Below are the code and all the weights of a small trained network. Each question names an input and a class and asks about switching units off, where a switched-off unit gives its printed mean instead of its output.

import numpy as np


def w(rows, s, z=0):
    codes = np.array(rows[::2]) - 128.0
    scale = np.full(codes.shape[1], s)
    scale[-1] = z or s
    return codes * scale


def norm(h):
    return h / np.sqrt((h * h).mean(-1, keepdims=True) + 1e-5)


def f(y):
    return y / 2 * (1 + np.tanh(0.7978845608 * (y + 0.044715 * y**3)))


def log_softmax(a):
    a = a - a.max(-1, keepdims=True)
    return a - np.log(np.exp(a).sum(-1, keepdims=True))


def net(x, mask):
    res = np.array(x, float).reshape(1, 6) / 4 @ E
    u = 0
    for l in range(4):
        y = f(norm(res) @ A[l][:, :-1].T + A[l][:, -1])
        res = res + np.where(mask[u : u + 6], y, B[l][:, -1]) @ B[l][:, :-1]
        u += 6
    return log_softmax(norm(res)[-1] @ U[:, :-1].T + U[:, -1])


A, B = {}, {}
E = w([
[169,134,115,20,115,152],'x0',
[71,99,116,75,148,255],'x1',
[96,183,89,97,205,115],'x2',
[204,185,219,73,144,141],'x3',
[165,80,214,131,65,243],'x4',
[90,139,187,91,158,103],'x5',
],0.0073)
A[0] = w([
[66,154,171,171,76,113,140],'0.n1',
[101,146,123,179,147,100,123],'0.n2',
[244,26,119,111,77,166,2],'0.n3',
[71,112,130,128,177,83,160],'0.n4',
[60,104,205,158,162,151,33],'0.n5',
[136,100,187,125,158,135,108],'0.n6',
],0.011,0.0037)
B[0] = w([
[156,66,151,108,174,153,177],'0.n1',
[180,2,61,111,144,152,193],'0.n2',
[138,176,177,130,17,172,254],'0.n3',
[121,116,85,45,106,139,230],'0.n4',
[92,9,174,12,160,171,170],'0.n5',
[77,125,120,79,139,103,159],'0.n6',
],0.0089,0.0041)
A[1] = w([
[131,149,124,130,173,252,122],'1.n1',
[144,90,170,123,74,168,3],'1.n2',
[167,191,160,101,141,98,11],'1.n3',
[137,89,154,218,143,97,51],'1.n4',
[170,77,170,151,71,119,158],'1.n5',
[82,127,93,101,130,188,114],'1.n6',
],0.013,0.0036)
B[1] = w([
[122,137,222,216,79,62,254],'1.n1',
[91,160,17,108,129,146,226],'1.n2',
[166,186,176,1,204,105,159],'1.n3',
[205,3,160,220,97,143,155],'1.n4',
[180,182,71,183,248,254,244],'1.n5',
[87,165,177,190,124,65,240],'1.n6',
],0.0084,0.0052)
A[2] = w([
[96,109,71,172,111,119,68],'2.n1',
[113,149,154,167,255,137,250],'2.n2',
[180,196,71,153,74,66,189],'2.n3',
[185,136,145,65,192,90,38],'2.n4',
[156,146,49,118,193,120,124],'2.n5',
[62,132,183,150,149,128,84],'2.n6',
],0.0099,0.0025)
B[2] = w([
[143,193,135,86,170,69,185],'2.n1',
[201,80,76,56,91,141,252],'2.n2',
[107,73,69,122,91,150,241],'2.n3',
[180,128,151,104,2,139,209],'2.n4',
[121,117,125,144,117,2,236],'2.n5',
[158,132,163,85,239,108,195],'2.n6',
],0.0091,0.0035)
A[3] = w([
[1,118,131,200,167,183,79],'3.n1',
[111,212,153,122,216,134,106],'3.n2',
[177,141,125,94,90,227,32],'3.n3',
[75,56,128,115,117,52,193],'3.n4',
[142,221,75,145,94,198,123],'3.n5',
[100,147,235,101,97,171,1],'3.n6',
],0.0097,0.0044)
B[3] = w([
[109,199,162,40,232,78,176],'3.n1',
[149,69,181,248,111,91,148],'3.n2',
[2,179,83,123,54,97,204],'3.n3',
[92,219,75,179,123,182,254],'3.n4',
[67,121,179,194,56,167,220],'3.n5',
[156,57,32,184,85,72,184],'3.n6',
],0.0088,0.0053)
U = w([
[199,162,141,67,86,98,214],'0',
[95,141,3,149,137,72,114],'1',
[205,51,82,205,159,181,64],'2',
[83,55,138,56,184,198,52],'3',
[55,164,160,162,200,94,67],'4',
[98,176,151,179,62,215,245],'5',
[158,95,231,172,133,110,4],'6',
],0.019,0.0022)

Each question gives the input, the list of numbers given to net, and the class t.
The units are the neurons (one row each of A and B). Each row of codes is followed by its name. A weight is (code - 128) times the scale printed after its matrix; where a second scale follows, it is the last column's (A, B and U).
mask holds one flag per neuron, layer by layer. A switched-off neuron (its flag False) gives its mean, the last column of its row in B, instead of its output. The means were averaged over made-up inputs and are rounded, as every weight is.
A unit's drop is (log p(t) with every unit on - log p(t) with that unit switched off) / (log p(t) with every unit on - log p(t) with every unit switched off).
The circuit of an input: a set's keep is (log p(t) with only the set's units on - log p(t) with every unit switched off) / (log p(t) with every unit on - log p(t) with every unit switched off). Starting from the 12 units with the biggest drops (on a tie, the unit counted first), units are removed one at a time, each time the one whose removal leaves the highest keep (on an exact tie, the one counted first), for as long as the keep stays at least 0.8.
units of the circuit, in order: the units of the circuit, biggest drop first
most important unit: the unit with the biggest drop
k most important neurons: the k neurons with the biggest drops, biggest first
k most important neurons of layer l: the k neurons of layer l with the biggest drops, biggest first
input [-8,-1,-4,-4,-6,-5], class 2: units of the circuit, in order => 1.n4
input [4,-3,0,-8,4,-3], class 5: 2 most important neurons => 0.n3; 3.n5
input [4,5,6,6,2,-7], class 6: 2 most important neurons of layer 1 => 1.n1; 1.n5
input [-7,2,6,8,7,8], class 3: 2 most important neurons => 0.n5; 2.n2
input [7,1,-6,-8,-2,-4], class 5: 2 most important neurons => 0.n3; 3.n5
input [-5,-5,-3,2,4,-3], class 2: 2 most important neurons of layer 1 => 1.n4; 1.n5
input [6,5,6,-2,1,-2], class 4: 2 most important neurons => 1.n1; 1.n5
input [5,8,-1,4,-5,8], class 0: 3 most important neurons => 2.n2; 2.n4; 0.n3
input [1,-7,0,3,-4,-4], class 0: 2 most important neurons of layer 1 => 1.n3; 1.n2
input [-1,2,-3,8,3,8], class 3: 2 most important neurons of layer 0 => 0.n5; 0.n6
input [3,-6,4,5,-8,0], class 0: 2 most important neurons of layer 1 => 1.n3; 1.n2
input [5,8,-7,1,-7,8], class 4: 2 most important neurons => 1.n5; 1.n6
input [4,2,-6,-7,-3,7], class 4: 2 most important neurons => 2.n2; 1.n6
input [3,5,6,4,3,1], class 6: most important unit => 1.n1
input [-2,1,-7,0,1,4], class 3: 2 most important neurons => 0.n5; 0.n1
input [3,8,-6,6,-2,8], class 6: 2 most important neurons => 1.n1; 3.n2
input [-4,4,2,6,6,-1], class 6: 3 most important neurons => 1.n1; 2.n6; 0.n6
input [1,0,7,-6,3,8], class 3: 3 most important neurons of layer 0 => 0.n5; 0.n3; 0.n4
input [-1,-2,-7,-5,-4,4], class 2: 2 most important neurons of layer 0 => 0.n1; 0.n6
input [-3,3,7,-8,2,8], class 3: units of the circuit, in order => 0.n5
